Here is a tiny trained network, its code and every weight. The questions are about switching its units off for an input and a class, where a switched-off unit gives its printed mean instead of its output.

import numpy as np


def w(rows, s, z=0):
    codes = np.array(rows[::2]) - 128.0
    scale = np.full(codes.shape[1], s)
    scale[-1] = z or s
    return codes * scale


def norm(h):
    return h / np.sqrt((h * h).mean(-1, keepdims=True) + 1e-5)


def f(y):
    return y / 2 * (1 + np.tanh(0.7978845608 * (y + 0.044715 * y**3)))


def log_softmax(a):
    a = a - a.max(-1, keepdims=True)
    return a - np.log(np.exp(a).sum(-1, keepdims=True))


def net(x, mask):
    res = np.array(x, float).reshape(1, 5) / 4 @ E
    u = 0
    for l in range(2):
        y = f(norm(res) @ A[l][:, :-1].T + A[l][:, -1])
        res = res + np.where(mask[u : u + 8], y, B[l][:, -1]) @ B[l][:, :-1]
        u += 8
    return log_softmax(norm(res)[-1] @ U[:, :-1].T + U[:, -1])


A, B = {}, {}
E = w([
[103,63,99,58,52],'x0',
[43,129,2,90,161],'x1',
[165,104,89,158,81],'x2',
[118,56,159,236,178],'x3',
[95,80,136,51,198],'x4',
],0.0079)
A[0] = w([
[85,149,96,127,204,124],'0.n1',
[76,129,186,47,106,58],'0.n2',
[86,186,155,62,99,99],'0.n3',
[156,97,104,27,111,138],'0.n4',
[115,12,185,93,122,252],'0.n5',
[98,117,73,59,83,151],'0.n6',
[67,113,97,69,187,72],'0.n7',
[142,68,152,120,156,183],'0.n8',
],0.011,0.0034)
B[0] = w([
[176,184,159,171,93,204],'0.n1',
[70,72,88,92,188,179],'0.n2',
[173,41,67,119,131,196],'0.n3',
[30,175,72,2,132,232],'0.n4',
[118,102,33,179,126,242],'0.n5',
[11,102,39,101,186,254],'0.n6',
[116,245,159,210,70,228],'0.n7',
[87,80,38,156,112,172],'0.n8',
],0.0073,0.0052)
A[1] = w([
[156,184,235,117,208,134],'1.n1',
[67,194,136,178,214,142],'1.n2',
[145,54,126,209,121,245],'1.n3',
[134,25,241,242,91,86],'1.n4',
[202,164,115,83,231,169],'1.n5',
[102,30,254,162,150,116],'1.n6',
[68,131,106,190,55,172],'1.n7',
[146,82,193,186,138,2],'1.n8',
],0.0087,0.0041)
B[1] = w([
[117,57,185,65,49,178],'1.n1',
[186,138,186,158,127,223],'1.n2',
[208,191,70,91,191,253],'1.n3',
[175,118,122,214,254,237],'1.n4',
[136,86,163,120,13,159],'1.n5',
[173,139,70,190,200,161],'1.n6',
[134,138,113,147,242,236],'1.n7',
[133,205,90,96,227,145],'1.n8',
],0.0075,0.0051)
U = w([
[17,194,122,148,159,3],'0',
[184,173,160,243,244,186],'1',
[46,69,30,68,163,248],'2',
[125,207,178,128,77,64],'3',
[122,123,236,73,87,9],'4',
],0.011,0.0055)

Each question gives the input, the list of numbers given to net, and the class t.
The units are the neurons (one row each of A and B). Each row of codes is followed by its name. A weight is (code - 128) times the scale printed after its matrix; where a second scale follows, it is the last column's (A, B and U).
mask holds one flag per neuron, layer by layer. A switched-off neuron (its flag False) gives its mean, the last column of its row in B, instead of its output. The means were averaged over made-up inputs and are rounded, as every weight is.
A unit's drop is (log p(t) with every unit on - log p(t) with that unit switched off) / (log p(t) with every unit on - log p(t) with every unit switched off).
most important unit: the unit with the biggest drop
top k neurons: the k neurons with the biggest drops, biggest first
k most important neurons of layer l: the k neurons of layer l with the biggest drops, biggest first
drop of u: that unit's drop, to one decimal
input [0,-8,-7,-8,0], class 4: most important unit => 0.n6
input [0,6,4,5,8], class 1: top 3 neurons => (0.n7; 0.n1; 1.n2)
input [-2,5,-7,2,2], class 1: 2 most important neurons of layer 0 => (0.n4; 0.n7)
input [-1,2,-1,1,8], class 0: 3 most important neurons of layer 1 => (1.n4; 1.n3; 1.n6)
input [-3,1,-4,-4,-3], class 4: top 2 neurons => (1.n5; 0.n5)
input [1,8,-4,1,-2], class 0: 3 most important neurons of layer 0 => (0.n7; 0.n6; 0.n5)
input [1,8,-8,-1,-3], class 0: 2 most important neurons of layer 0 => (0.n7; 0.n1)
input [-1,-7,-6,-4,-5], class 4: top 2 neurons => (1.n1; 0.n5)
input [0,7,-5,0,-2], class 0: 3 most important neurons of layer 1 => (1.n4; 1.n3; 1.n6)
input [2,1,0,4,5], class 1: 2 most important neurons of layer 0 => (0.n7; 0.n6)
input [-7,-3,-4,-5,-7], class 3: drop of 1.n4 => 0.1
input [-8,-1,-6,-3,3], class 4: drop of 1.n1 => 0.2
input [0,8,1,7,-7], class 1: drop of 1.n6 => 0.0
input [-8,0,-7,-1,7], class 4: most important unit => 1.n1
input [-6,-7,2,-7,-8], class 3: drop of 1.n1 => 0.2
